Below is a small trained network, with its code and all its weights. Each question gives an input and a class and asks what happens when units are switched off, that is, made to give their printed mean instead of their output.

import numpy as np


def w(rows, s, z=0):
    codes = np.array(rows[::2]) - 128.0
    scale = np.full(codes.shape[1], s)
    scale[-1] = z or s
    return codes * scale


def f(y):
    return y / 2 * (1 + np.tanh(0.7978845608 * (y + 0.044715 * y**3)))


def log_softmax(a):
    a = a - a.max(-1, keepdims=True)
    return a - np.log(np.exp(a).sum(-1, keepdims=True))


def net(x, mask):
    res = np.array(x, float).reshape(1, 8) / 4 @ E
    y = f(res @ A[0][:, :-1].T + A[0][:, -1])
    res = res + np.where(mask, y, B[0][:, -1]) @ B[0][:, :-1]
    return log_softmax(res[-1] @ U[:, :-1].T + U[:, -1])


A, B = {}, {}
E = w([
[71,100,120,188,123,165,40,208,70,94,179,54],'x0',
[115,121,77,190,173,133,141,162,207,55,211,135],'x1',
[168,156,44,193,102,139,137,193,111,181,97,65],'x2',
[95,214,100,106,23,133,120,158,182,112,168,98],'x3',
[245,181,133,128,143,181,53,129,94,99,174,144],'x4',
[123,100,151,129,43,113,61,94,255,45,166,101],'x5',
[35,139,100,135,83,171,194,39,146,218,153,150],'x6',
[155,60,53,205,151,183,125,154,160,123,50,155],'x7',
],0.0083)
A[0] = w([
[47,97,80,112,14,81,206,99,188,207,66,108,124],'N1',
[69,197,133,85,25,136,134,67,174,126,176,103,197],'N2',
[139,105,162,132,156,103,99,154,150,63,123,95,144],'N3',
[169,159,130,119,151,152,186,142,133,167,101,131,56],'N4',
[167,97,156,159,213,112,117,154,101,153,55,131,1],'N5',
[166,120,16,225,151,236,129,84,171,145,130,220,146],'N6',
[177,135,138,81,143,86,164,143,93,108,122,150,67],'N7',
[108,147,166,97,17,114,141,114,184,126,165,147,141],'N8',
[121,158,71,181,164,165,99,204,74,167,135,105,130],'N9',
[80,125,142,118,178,155,173,186,161,49,177,168,135],'N10',
[238,175,94,118,135,80,187,152,149,131,99,180,125],'N11',
[67,142,157,72,181,114,254,47,90,238,117,213,153],'N12',
[91,140,50,217,132,118,181,232,110,178,138,31,92],'N13',
[103,140,89,182,141,68,90,158,144,110,141,134,63],'N14',
[93,117,142,39,118,96,210,60,106,241,101,174,154],'N15',
[111,147,129,163,62,136,134,160,93,147,92,108,136],'N16',
],0.0076,0.0049)
B[0] = w([
[86,72,119,200,120,106,160,194,62,81,131,62,220],'N1',
[118,234,85,76,58,73,110,149,213,139,135,89,215],'N2',
[143,104,172,138,156,139,100,124,136,128,145,148,166],'N3',
[156,143,109,122,117,126,106,147,84,112,156,139,150],'N4',
[125,217,107,118,80,122,115,98,128,125,132,134,170],'N5',
[126,104,132,141,101,148,197,136,119,228,54,2,216],'N6',
[111,144,116,129,106,156,105,103,156,96,175,103,146],'N7',
[118,187,92,111,95,96,104,140,152,130,140,109,183],'N8',
[124,109,90,143,90,113,167,183,67,98,113,100,199],'N9',
[89,81,166,142,159,106,94,134,170,93,143,159,165],'N10',
[206,189,149,50,121,130,85,78,135,114,165,139,176],'N11',
[175,113,209,85,228,230,169,45,159,236,43,168,255],'N12',
[63,85,117,173,107,88,158,156,200,108,123,66,211],'N13',
[144,123,148,125,166,135,147,135,134,145,125,143,140],'N14',
[129,87,192,132,174,200,196,154,155,195,60,125,231],'N15',
[128,153,118,168,121,110,138,155,72,138,143,129,161],'N16',
],0.0094,0.014)
U = w([
[143,120,152,73,161,93,56,71,158,36,178,254,194],'0',
[171,145,149,66,153,177,157,29,158,207,81,126,154],'1',
[82,44,111,225,122,105,184,147,131,127,111,85,234],'2',
[175,133,107,122,97,163,120,120,9,151,114,105,3],'3',
[120,214,53,93,12,44,112,115,135,102,170,88,40],'4',
],0.008,0.0013)

Each question gives the input, the list of numbers given to net, and the class t.
The units are the neurons (one row each of A and B). Each row of codes is followed by its name. A weight is (code - 128) times the scale printed after its matrix; where a second scale follows, it is the last column's (A, B and U).
mask holds one flag per neuron, in row order. A switched-off neuron (its flag False) gives its mean, the last column of its row in B, instead of its output. The means were averaged over made-up inputs and are rounded, as every weight is.
A unit's drop is (log p(t) with every unit on - log p(t) with that unit switched off) / (log p(t) with every unit on - log p(t) with every unit switched off).
The circuit of an input: a set's keep is (log p(t) with only the set's units on - log p(t) with every unit switched off) / (log p(t) with every unit on - log p(t) with every unit switched off). Starting from the 12 units with the biggest drops (on a tie, the unit counted first), units are removed one at a time, each time the one whose removal leaves the highest keep (on an exact tie, the one counted first), for as long as the keep stays at least 0.8.
circuit, biggest first: the units of the circuit, biggest drop first
most important unit: the unit with the biggest drop
k most important neurons: the k neurons with the biggest drops, biggest first
drop when u is switched off: that unit's drop, to one decimal
input [-2,-6,3,1,-6,-3,-6,4], class 3: most important unit -> N11
input [-1,-2,-3,0,1,6,-2,3], class 0: 2 most important neurons -> N6, N12
input [-6,4,8,2,1,5,-8,7], class 1: 3 most important neurons -> N11, N1, N6
input [-6,-7,-4,-2,8,8,0,3], class 0: circuit, biggest first -> N12, N6
input [1,2,1,-8,-5,0,-1,0], class 1: 3 most important neurons -> N1, N9, N13
input [6,-2,1,8,-4,-8,-1,-8], class 4: 2 most important neurons -> N2, N6
input [3,0,-5,-6,-6,3,3,0], class 1: 2 most important neurons -> N12, N13
input [4,5,3,6,8,-1,3,-1], class 4: 2 most important neurons -> N15, N12
input [4,4,-7,4,-7,-2,6,-4], class 1: 2 most important neurons -> N12, N2
input [5,0,6,4,4,-5,-1,-4], class 2: 2 most important neurons -> N13, N2
input [-7,7,7,4,6,-6,-8,2], class 4: 2 most important neurons -> N12, N11
input [-7,5,3,-2,-8,-6,2,8], class 1: 2 most important neurons -> N12, N11
input [2,8,-5,5,-7,-5,-6,-7], class 0: 2 most important neurons -> N10, N6
input [2,-8,4,8,-1,-4,5,1], class 2: circuit, biggest first -> N1
input [3,3,3,1,4,-5,1,-3], class 2: 2 most important neurons -> N2, N13
input [2,2,3,6,7,3,2,4], class 4: 2 most important neurons -> N12, N15
input [-7,-3,-6,0,6,7,-1,5], class 0: 2 most important neurons -> N12, N15
input [8,-8,1,6,6,-3,4,6], class 2: drop when N13 is switched off -> 0.6
input [0,-2,2,-8,0,-6,-8,7], class 3: drop when N2 is switched off -> 0.8
input [-3,5,-5,-2,-7,1,-5,-1], class 0: most important neuron -> N6
input [1,-1,5,-3,4,7,-4,-3], class 0: drop when N6 is switched off -> 0.3
